Each row has a class, written as a number after it.
[  38  234  202 -153  150  -96  110  112   12  146 -158 -154 -185   59
 -166  118   22 -102   21   39  -58 -186  -87  -64  -46    3   17  -94
 -235    7   95  -52   81   51  110   78   -2   84   26  -23  -44   47
  252]	2
[  -3 -139 -222 -163  -82 -263  -29  181  112  137  151  -70  165   25
  120  107  228   -4  -38   92    5   20  135    5  142   10   75  -52
  -76    7 -105  -17  146  -13  -78 -191  -26   66  225  147 -217  -71
  -32]	0
[ 258 -160  169   56  -60  106  -32  113   58  289   32  -33  -74  -28
  -55 -194  -22   75  -97  -26    9   71   52  153   30 -159  -15 -124
 -178   17 -118 -127  -23 -105  -81  -31  -29  -46   -9   66   88  -85
 -133]	6
[-359   60  -78  -32  312  176    1 -312  -47 -276  -17  161   65  -44
  -90   66  139 -201 -175 -201   24  105  -72 -304  106  123 -298 -148
   95 -292  -35   33  112  181  155 -325  135    0 -110   45   73  -25
 -193]	3
[ 230 -302  112  -23   63  127  124  126   83  191  135  103  -48    0
   72    0 -210  -75  -42   24  -94    5  -14  127  123  -67   -3 -276
  -48  -40   51 -117   54  -78  -25  -26   14   29  -37   16  -10  -64
   36]	3
[ 177 -194   64 -127 -101   30  108  113  164  238  303   65   94  -23
   65   56  -36  -52   19  100  -90    2   24  164   44 -181   -6 -206
   17   22   -7  -51  128   -4  -56 -140   32  -29  -16  136 -142  -71
   75]	3
[ -32  254  -37  180 -100  250  -98   86 -132 -142  137   62   18  -69
  146   42   34  291 -125  -71  -72   56  183  100 -230 -104 -228   48
    3  -42  -26  -32   69 -126   62 -328   79   28 -125  175   -5 -140
  -45]	0
[   0  -48   45  -27  121    8   27   73    7   80  -96 -100  -11  -33
  -97  132   18  -94   21  -33  -17  -12  -97  -71   -1   35  -72  -86
 -152 -127   43    6   81  117   80  -18  -59   90    5  -99   15   67
   61]	2
[ -48  -90  -17   30 -136   82   15 -270   28 -231  -55  178  151 -131
  -18  160 -182  -94  -54   25 -189   64 -149 -175  145  197  -15  -16
  133 -133  119  322  151  178   51  -89  -64  296 -235   13  -75   22
  100]	9
[-188  486 -189   29  -24  121  -45  258    2 -162  323  121  154   27
 -110   15  145  251 -226 -223 -293  -64   24  151 -168  -78 -139 -162
 -229  229  192 -113  102 -380 -127 -102  123  -66 -153  155  -23 -134
  -50]	1
[  32  179  -40   42  175  155  -22  138 -168  -90  -41   51   29   41
  233  121   35  245  -62   10   65   37  130  102 -232  -31  -68   73
   64 -130   13 -111  110  -90   35 -122  116  -62   -2  178 -136   31
 -107]	9
[  -8 -288  -60   12  -37   37  -92   71  185  306  125   80   29 -105
    5  187  -21 -182   87   83 -251  186    9  -54  210 -132  -89 -290
  -92  -78   32  180  185  231    5   -4  -39  134  -16   17 -123   27
   64]	5
[  -8   14 -371  128 -264 -162 -323  386 -252  207    5  216  -18 -158
   21   16   39  246 -176   85  -78  134  303 -113 -281   29 -357   52
 -358    9  185 -216  -77 -164  -52 -102  -54 -103 -158  110  -10  -65
 -225]	7
[  61  257  144  -35  166  207  -37   26 -202  -31   51  127  -45   21
  155  127   56  294  -50  -11 -187  -47   95   77 -326 -230  -47  -32
  -29    2   81  -40   55   21  168  -26   41  -80   14  144  -73   19
  115]	7
[ 108 -164  -81   35   14  -16  108  -10  -41   46  -32  -16   51   17
  -14 -185  -21 -137  -17   71  197   31  143  114  105   37  -52   54
   60   14   22   61   84   16 -122 -234   71 -102   74  -63  -15  -35
  -73]	6
[ 258 -684   82   44  161  -86   28  181  141  333 -301 -331 -267   10
 -109  -26 -166 -183  -84   79  217   -4  -53  173  259  116  106 -101
 -262 -206 -190 -219  -76 -208 -175  127 -106   21   84 -164  134   88
  -96]	7
[  39 -153  104  -46  -15  -94  -18  262   61  208   98  -33   20  109
   63   97   63 -193   16  138  -25   81  153 -129   88 -144 -123 -179
 -214   -6  156 -111  162   53   48 -245   95   11   72  111 -250  -52
  -14]	3
[-110  183  -36 -281   90 -118   19   54   60    4   48   87   91    2
 -200  304   17   54 -146  215 -451 -153 -130 -155 -268  155  134 -198
 -154   43  110  103  216   58   12  178 -163  175  -71   96  -53  -67
  307]	8
[ 120  600  138 -148   21   85 -131  245 -156 -134 -245   38  239 -238
  123  137  240  548 -231 -218 -105 -142  134  149 -209 -150   82  253
 -120 -205   70 -227  -84 -528   22 -308  146  -31  122  290   48  -68
  -75]	10
[ -29  -85    4 -117   34   44  -69  -15  -78 -183   82  169  120   62
   -4  202 -173  -56 -164  113 -237   86 -168 -158  -15   72  -22 -188
  -12 -116  170   74  230  194  -19   41 -126  338 -115   91  -68   -5
   68]	8
[ 123  185  -29  -41   31  120  -20  160  -57  -70   85   -7 -112  -20
   69  -30   10  199  -36  -80  -77  -62   10  278  -92 -151  276    1
  136  -33   -8 -111  -85 -225    8 -167   50 -123   26   95   92 -135
   55]	8
[  68  -37  156 -142  173  -85  143   40   82  184  -65  -74  -81  -27
 -132   23  -84 -215  -24   -7  -69 -102  -89 -125   95   40    0 -140
 -210 -114   24  -50  110   35   12  -16  -78  153   74  -67  -60   23
   84]	10
[  61  -48   53 -194  199  -63  102  157 -113   21   46 -130 -201   -3
 -200  213  -20    9 -184  -25  -72 -149 -121  -55 -126   62  188  -94
  -55 -127  -10 -230    1  -86   76  -19 -160   97   58 -183  -43  -35
   92]	7
[  70 -118  129 -155  134 -169   -4  122   26  138 -106 -201 -183  -16
 -132   92   51  -84 -108  -62   16  -61  -86  -77   67   27   44 -167
 -144 -182   39  -76   77   79  122  -80  -36  143   85  -77  -23  -49
   54]	0
[  24  366 -282  -53   54 -117 -169  141 -207 -113    8  -10 -182   34
  -38   84  225  466 -178  -35 -183 -157  116  251 -322   26  273  216
   31  203  -15 -163  -81 -289  107   24   19 -256   65   75   88  -77
   62]	4
[ -24   52  134   30  -27    3   63  -28  -32   96 -101 -134   99  -37
 -186   -4  113 -218   90  -77  -10    6 -141 -228  222   82 -124 -114
 -298  -57  115   82  117  117   85 -163  -21  193   11 -149   -6   72
   21]	2
[-100 -169   74   39  202  123  -60  237  -62  218 -114 -177 -190   81
 -130   58  -91  -87  -95  131   61   41   65  -37 -316  173 -304   -9
 -253  -52 -165   27   43  -26   32   77 -102    5   33  -89  -49  118
 -246]	1
[ -91  369   33   67   76  191    1    2  -95 -118  129   19  -12  -14
   65  -64    9  341 -116 -108  -78 -108   76  193 -267  -41   -2   70
  -33  -12 -143  -89 -131 -349 -149  -72   20  -80   -6  174  108  -38
  -86]	0
[  29  101  109   75   55   66  -34  -35  -57  -82   15  -51  -41   39
   43   49  153  155 -116 -130   -4  -18   61   36  -38  -70   65  124
   95   -4   -7    9 -119 -191   -2 -130   77  -81   66   27   32  -27
 -136]	7
[ -44  125   24  -71    9  -11 -134  188 -126   64   40   47 -124  -37
  137   68  182  363 -238 -135  -99   25  108  259 -119 -269   11  -51
   28 -192 -131 -110  -12 -195  -48 -202   45  -13   10  218   25  -70
 -100]	6
[  13  -35   43 -130  129 -106  119   93   58  126  -17 -156  -53   11
 -137  105   28  -47   -5  -66   13 -125  -58  -28   16   71   12  -97
 -171  -43    1  -98   -3  -32   40   36  -98   32   71  -87    6   21
   87]	1
[-107 -289   56 -158  -83 -242  196  -84  259  229 -132 -210   94   36
  -22   42 -106 -305  104   12  267   63   49 -170  231   16 -207   35
 -133 -238 -322  129   51  135 -206 -105 -116   21  175   81  -72  248
    0]	0
[  37   67  -14   60  214   77  105  -53 -132  -57  -20  181  -86  180
   -7  127  -91 -117   69   31 -180  -57  -60 -196  -44   38   57  -95
  -37  -15  328   85  145  237  175  161  -56   79  -99 -108  -62   15
  114]	8
[ 197  -33   96  -99   97 -212  135   64  241  270   12  -69 -169   -3
 -210  -28  178 -179  -41  -75 -132 -224   58   -7  216  -56  224 -176
 -198   67   84 -200  -87  -41   43  -59  -74  -75  156 -115   66  -46
  199]	1
[  79   44  232 -271  143  -55  108  -37  -30 -187  -35   51   60   20
   81  136 -239  -82  -77  145   -3    0  -97  -24  -59   73  186  -24
   87 -205  164   70  231  270   35  -60  -85  187   53  175  -77   41
  178]	3
[  36  118  146 -110   99   85   87 -116 -190 -177  -81  -20   66   58
   -8  147 -103   17  -84   43    2  -46  -92  -16  -40   35   18  136
  -18  -41  133   86  148   51   42  -28  -98  193  -22    5  -69   41
   91]	7
[ -72   61  679  295  298  446  223 -335  147   43 -251  236  122  207
  240  -36 -148 -407  -51 -151   85  104  173 -412  564 -215 -469 -257
   64 -291  276   38  215   13 -208 -422  488   43   49  180  -20  300
 -213]	9
[ -40 -382  144  -25  -32    2  -53 -254    8   -9 -112  232   93   41
  -14   24 -288 -271  -53   95   23  181   19 -217  330    2 -285 -109
   53 -176  149  138  173  333   31  119 -126  244 -140   88   31   10
 -140]	6
[ -97  257   -6   35   63 -111  -20  -50   47    8 -148  -53   35    9
   22   58  260  -26    7  -41  -83   17   28 -195    4   23  -49   11
 -133   56 -102   42   -4   30   53  -89   80  -32   43   86  -64    8
  -24]	1
[ -66    6  -16  -72   52   23  146  311  188  100  394   94    5 -119
 -174 -197  -61    4 -251 -188 -205 -120   77  174  -85 -154    7 -460
  -97   42  -80 -245   18 -256 -264  -99   28  -68  -85   87   19 -166
  131]	6
[  61 -200 -213  -66  -75  -99  -42  195  -44  -39  -31  -16  -14   59
  114   75 -124   61  -82  -15  193   98  254   33  138  -68   63  187
 -118    1   28 -156   18  -84   39 -144 -125  -45  141   34 -122  -97
  -74]	6
[   6   -4   36   40    7  -36  -31  253  140  187  -10  -62 -171  -30
 -224 -141  170 -211  -35  -88  -87 -122  -16 -160  156  122   91 -327
 -568   75  126 -328  -73  -28   74 -136  -16  -20   62 -175   91  -82
   92]	4
[ 113  -11  -94  -41 -151  100  -18  349 -103   87  233   41  186  -35
  243  238  -50  242  111  -41 -124   33  -42  177 -185 -130  -62  -39
 -148   52   80 -128  -15 -160   70  -81  -20   28  -68   75 -227  -24
   27]	3
[  39 -231   11  -57  103 -107   29  106  118  368 -121 -132  -86  -14
 -240   46   59 -258  -25  -90  105  -41   54 -113  144  -17  -94    9
 -285  -53   66  -41  -42  -31  -16  -70  -90  -48   98 -146   -4   63
  -58]	6
[ -14  -69  118  -77 -111 -218 -110  148  136  182 -111 -248 -166 -108
 -157   -9  194    7  -14  -12   98   -5   93   72   11 -143 -115  -68
 -163 -244 -185  -96 -113 -134  -96 -204   24  -25   59  150  181  -50
   85]	4
[  65  -54  118  -94   97 -119   49  154  -26  122 -142 -140 -164  -74
  -73  112  -22  -60  -28  -24  -22  -59  -70  -49  -15   41   69 -171
 -145 -163   -8 -119   42    1   84  -78   -3   82   39  -59  -51  -17
   68]	6
[  97 -144 -126  -55  -46 -136   36  143  193  289   71 -104  123  -36
   22    9  277  -83   -8  -34    0   -1   52  105  381 -129   66 -154
 -238   45   -5  -37  188  -46  -93 -228   75   29  156  -49 -152  -38
  -46]	2
[ 149   74  -85 -154 -159  -60   48   83  -62  229   18 -120 -160   38
  182   -9  191    6  187   43  123   -4  -94  288   -6 -187   45   87
 -132  123 -151   24  -21   16   33 -204  110 -136  180    4 -145   23
   93]	5
[ 120    5   33  111  119  -52  -28  -72   88  127 -229   34  -90  -68
    6 -113  104  -59  -64  -59  -13   56  -17   58  249   14   -7  -33
   67 -142  -20  129    0  -71 -137   36  156   24   45   20  153   32
  -99]	10
[  58 -253   30 -211   98   -8   63  135  243   71  163   25  -85    4
   59   29 -125 -100  -90  -44 -113    5  -52  157   57 -113   94 -251
   68  -79  -94  -85   69   -9  -20  -41  -22   21   24   67  -52 -131
  -32]	5
[ -25  129   43 -104  225 -148  134  -86  132   57 -137   59  -68   34
  -43  -14  119 -269 -104 -109    1  -37    9 -265  278  123   44  -71
   88  -94   38    5   97  142   78 -184  142  -45  158  -78  -53  -46
 -167]	10
[ -76  232  205 -194  120   63  135 -150 -163 -179  -11  118  -33  112
    3  200 -116 -212  -40   41  -51  -60 -157 -203   22   22   19  -36
  -31 -156  173  119  247  379  147 -155  -39  215   11  121 -131  122
  185]	2
[ 196 -127  102  -66   22  -17   50  218    9  140  218   88   -2  -32
  117   61   25 -110  -12   -9 -176   35   30   -3  150 -148   86 -401
    0  -97  195 -186  112   -2   82 -256   92   79  -40  115 -162 -141
  -16]	1
[  22  200 -107 -225  189   48  113  -41  177 -224  -58   93  177  112
   98  230  -42   -3 -127   -7  -24  -21 -134 -104  -62  146   31   -5
   12 -146  -47  170  267  184  -94 -135  119   68   66  237 -151    7
  -13]	8
[  19   65    7 -119  171 -160   65  134   34  127  -97  -79 -118   10
  -78   41   73 -151  -24   53   -1  -60  -56  -49  -38  140   32  -74
  -60 -104  -20  -49   75  116   40   -8    2    5  111  -49  -36   31
   36]	10
[ -60  236   -9   90  126  130  -80 -276  -71 -280 -200   54   -5  -16
  -97 -115  173  137 -182   31  -49  -45 -191  122  -40  147  -17   -5
  270 -169 -115  145   91  123  -83   26  104  133 -193   98  280    2
   94]	0
[ 194  -57 -252  138  264  240  -83   79 -201 -117   45  276 -210  124
   50  149 -122   97   53   59 -307   61 -163   70 -255   36   67 -119
  290   21  -53 -106 -185  157  201  330  -77  -64 -178  -78   29  -52
  123]	9
[  36 -164  174 -188   99 -165   56   56   93  150 -116 -209  -96    6
 -139   81   49 -115  -74  -44  -15  -71  -70  -20  124  -17   46 -133
 -173  -92    5  -50   43   36   57  -54  -77   62   86  -88  -13   25
   99]	7
[  98  -85  111 -115  188  115   -2  276   90  160  146  -62  -46   96
  166  239    0  113 -141  -40  -94 -112   72  217  -56 -192  182  -66
 -138   20   21 -132  104 -149   32    4  -27   44   98  107 -216  -67
  -38]	8
[  76 -317  134  -50  218  -27   79  105 -332  111 -275 -180  -94  -16
  -86  135 -207 -201  -19  -40  167  112 -110 -100   44  -72  -98  -66
   14 -223  -46 -195   42  138  183   44  -56   24  -98 -165 -169  135
   35]	9
[ 137 -172   31   59   52   72   54  199  165  105  203   -6    5   24
  119   39  115  -77  -28   53   -2   11  148   77   21 -192  -28 -212
   14  -24   26 -188  113  -67  -60 -203  124  -47   14   47 -155 -108
  -31]	7
[  37 -140   62 -157   27 -160   81  172  -17  179    4  -97 -135   32
 -121  115   64 -124  -32  -15    9  -26  -27  -87  -56  -32  -71 -179
 -227 -108  -63 -165   -8  112   94  -83 -116   40   62  -54  -64  -13
  123]	6
[-142  -57   13  157  -55  130  -24    0  206  113  252   50  -31   67
 -156 -105 -145  -36  -32  191 -120  -36  232   28  -21   -1 -221 -195
 -213  -13  -81 -116  123 -102 -275  -84   -8  -74  -93  166   72   23
  -91]	4
[  48  -21  -63   22    7   37  -30  128  121   75  155  -17  108   68
  149  -21   81   14   10   87   73   74  111    5   12 -126   -9 -113
 -113  -62   -1 -107  343  162  -24 -166   47    8   57  204 -168  -24
  -79]	0
[ -90  396   -7  -91  -40  -13   -7   73  -94  -57  195   44  148   43
   49  105  294  297  -74  -80 -201 -125   30  -13 -304   -7   87   38
 -125   55  -71   22  -28 -134   19 -135   19  -78  126  212  -96  -27
  -32]	0
[ 113  126 -253 -101 -246  -75  -52  254  101   66  204    5  -13 -113
   56    6  219  249   -7  113 -146    8  -26  322 -175 -174   19 -155
 -167   -5 -218 -183  -39 -130 -124 -262   65  -83  -91  144  -65 -186
  183]	3
[  76 -253  172 -117  159 -281  -32  139  192  342 -181 -226 -170   -8
 -120  256  135 -294  -64   82  -51  -12  -17 -182  242   -3  102 -148
 -241  -82  115   82  139   75    3  -24   10  148  295 -152 -166   96
   13]	1
[  87  -92   20  -19 -115   96  -31   62  137   75  188   29   45  -73
   58  -52   91   17  -46  -12 -110   69   14  -42  107 -213  -37 -325
 -114  -75  -42 -133  149    7    5 -338  114   42  -34  114  -89 -152
   39]	0
[ -60  -59   93 -137   72 -177  -68  157  106  138 -186 -237  -48  -28
 -173   88   81    1  -99  -38   -5  -76  -20 -119   33   95   22  -68
 -281 -131  -50  -16  -75  -32  -27  -92   -6   33   77   12    0   50
   36]	2
[-114  250  119   -1  190   21   33 -271  131 -127 -314  -49  -17  -14
 -175    1  -91 -154 -163  -83  -33   37  -52 -250  162  147   -9  137
  -23  -80  -90  176   55  -37 -112  -61   19   44  -20   86  124   55
 -115]	7
[-132  138  187 -280 -150  -92  -86   60 -324  -85  171  -37  122   61
  -93   82  227  327 -382 -135 -147  -79  -54   -2  -65  -61 -122  -90
 -200 -114   19  -87   -1 -176  -25 -470  -27  206  -23  351   10  -91
  165]	9
[ -74  218  111 -141 -248   39  -97  203   53 -164  267   69   28 -124
   42  208   15   99  -39 -163 -129  -18 -104  -26 -254 -275   23 -149
  -65  -51  329  -33  117  180  191 -362   95   15 -167  227 -123 -177
  303]	6
[ 276  -99   45  -36  -46  149  -40  346   13   32  309  -84  -48 -111
   69  -16 -159  344  -21  -23 -228 -219 -139  483 -317 -140  337 -142
 -260  233  -92 -289  -82 -354  -45  253 -159   80  -11   24  -20 -148
  237]	4
[  27 -257  -24  -10   54  140  -36   83  169  -41  241  -18  -36   -4
   90   74  -49   -5  -33   38  -41   72   66  103   92 -192   36 -277
   21  -66   27 -142  130  -13  -17 -163   74  -22  -15   57 -113 -101
   41]	7
[-110  124  -36  -44    8 -106   71  -67   63   71 -158  -55    5  -80
  -20   92   54  -90   69  -69   12  -46   -7 -137  151   54  -52   47
  -94  -15   -2   71   33  -17   29  -10   25   68    8  -33  -39   25
   65]	5
[-225  116  173   -7   -8    7    3  -87  -98  150 -105 -110   57   61
 -222  -45  132 -165   52  158   10  -51  -15 -259 -117   83 -308   49
 -334   50 -154    5   59  147   32  -32 -175   96   83  -51  -11  135
   86]	9
[ 116  108  291  200   55  160   56  -46  138  176  -32  143   97 -108
  -46  -97   73 -190   62 -130 -217   89 -187 -340  200 -113 -177 -389
 -109 -216   -7   21   98  140  -71 -201  219  153 -101   81   50    5
  -58]	3
[  70  282  234   15  109  356  -37  326 -112  174  346  185   26   16
   19  171  -88  266  -97 -149 -367  -56   -6  241 -473 -141  -87 -187
 -178   32  211  -72  126  -81  104  149 -122   11 -140  204   33   72
  -33]	4
[ -15  139  274 -116    5  -94   18  -33 -105   34 -221 -291  -56  -72
 -356   11  117   38  -60  -22 -166 -162 -248  -49   -3  119   78 -151
 -270   44   42   83   85  -27  153   48   13  113  -70 -102   48  -15
  241]	7
[ 395 -899  367  -53  194  206  307 -188  150  -82  -18  -82   -6   58
  169   64 -545   75    0 -385  475 -122   84  231  110 -177   -7  213
  281 -237   74 -193 -318 -451   56  338 -170 -108   16 -112  234   18
 -205]	4
[ -21   10  242   81   84  183   34   45  212  -21 -166 -119  -54   54
 -145  -69  -88  -71  -18   49   62   -5  -26 -163   38   35  -23 -146
 -269 -132  175 -102  207  -11   16  -59   48   54  -95  -61    8  -21
  -21]	9
[ -36  217   38  -53  330  -68  177 -265  -24   13 -376   11  122   68
 -178   78   96 -143  -23  -94  -60 -120  -86 -230  157  273   67  170
   26   -6   92  273   11   27    6  111    8  -11   79  -63   53  159
   55]	9
[ -90  128 -129  104 -119  -10  -78  -42  -32   -5 -130   59   61 -170
    8 -157   84  -18  -64 -116   55   57   85    9  136  -47 -105  181
  -38  -80 -177  -26 -166 -221 -163 -193   54  -67  -17   84   79   54
 -120]	10
[-268  241  152 -167  292 -145   77 -273  133 -195 -381 -103  132  -15
  -86  -46   83  -54 -172  -67   50 -133  -20 -118  167  226   46  108
  103  -73  -32  283  120  -52 -127   24  100  124  105   79   25  101
   58]	9
[  24 -161  120 -160  164  -26   51  227  -43   92 -103 -160 -176    5
    8  144  -65   37  -32  -48  -99  -61 -212   95   39   76    5 -357
 -137 -228 -158 -162  133   35  146   56   17  199    2  -40  -65  -16
   39]	5
[ 144 -143   67   -7  -10   19    9  214  186  136  143  -16  -72   40
  143    8  -14  -85  -14  157   12   58   68  165    9 -169   50 -149
  -17  -66 -109  -86  121   34 -126 -204  123  -52   92  181 -129  -43
   23]	3
[  40  191    5  112  170   93   26 -330  111   43 -383 -102 -179 -110
 -102 -104  138  -57   34 -164  121   20 -300   14   60   70  131  223
  165 -167 -284  306  -96  137  -94  -71  131 -176   93 -140  325  161
 -112]	2
[  37 -144  -71 -114  110  -81  -32   77  194   14  114   79   20  -20
  -19 -103  -14  -16  -98   51 -149  -71   13  150  193  -41  235 -268
   70  -95   79  -98   85  -92 -228 -167   48   17   98  125  102 -118
   71]	6
[  17  155    6  -20  226   77   49  -57   -3 -167  -49   94   55  152
  -13   77  -41  -15 -136   50  -42  -79   17 -107   32   31   34   74
   35  -33  218   28  204   45  -96  -45   30  111    0   39  -72   31
    9]	7
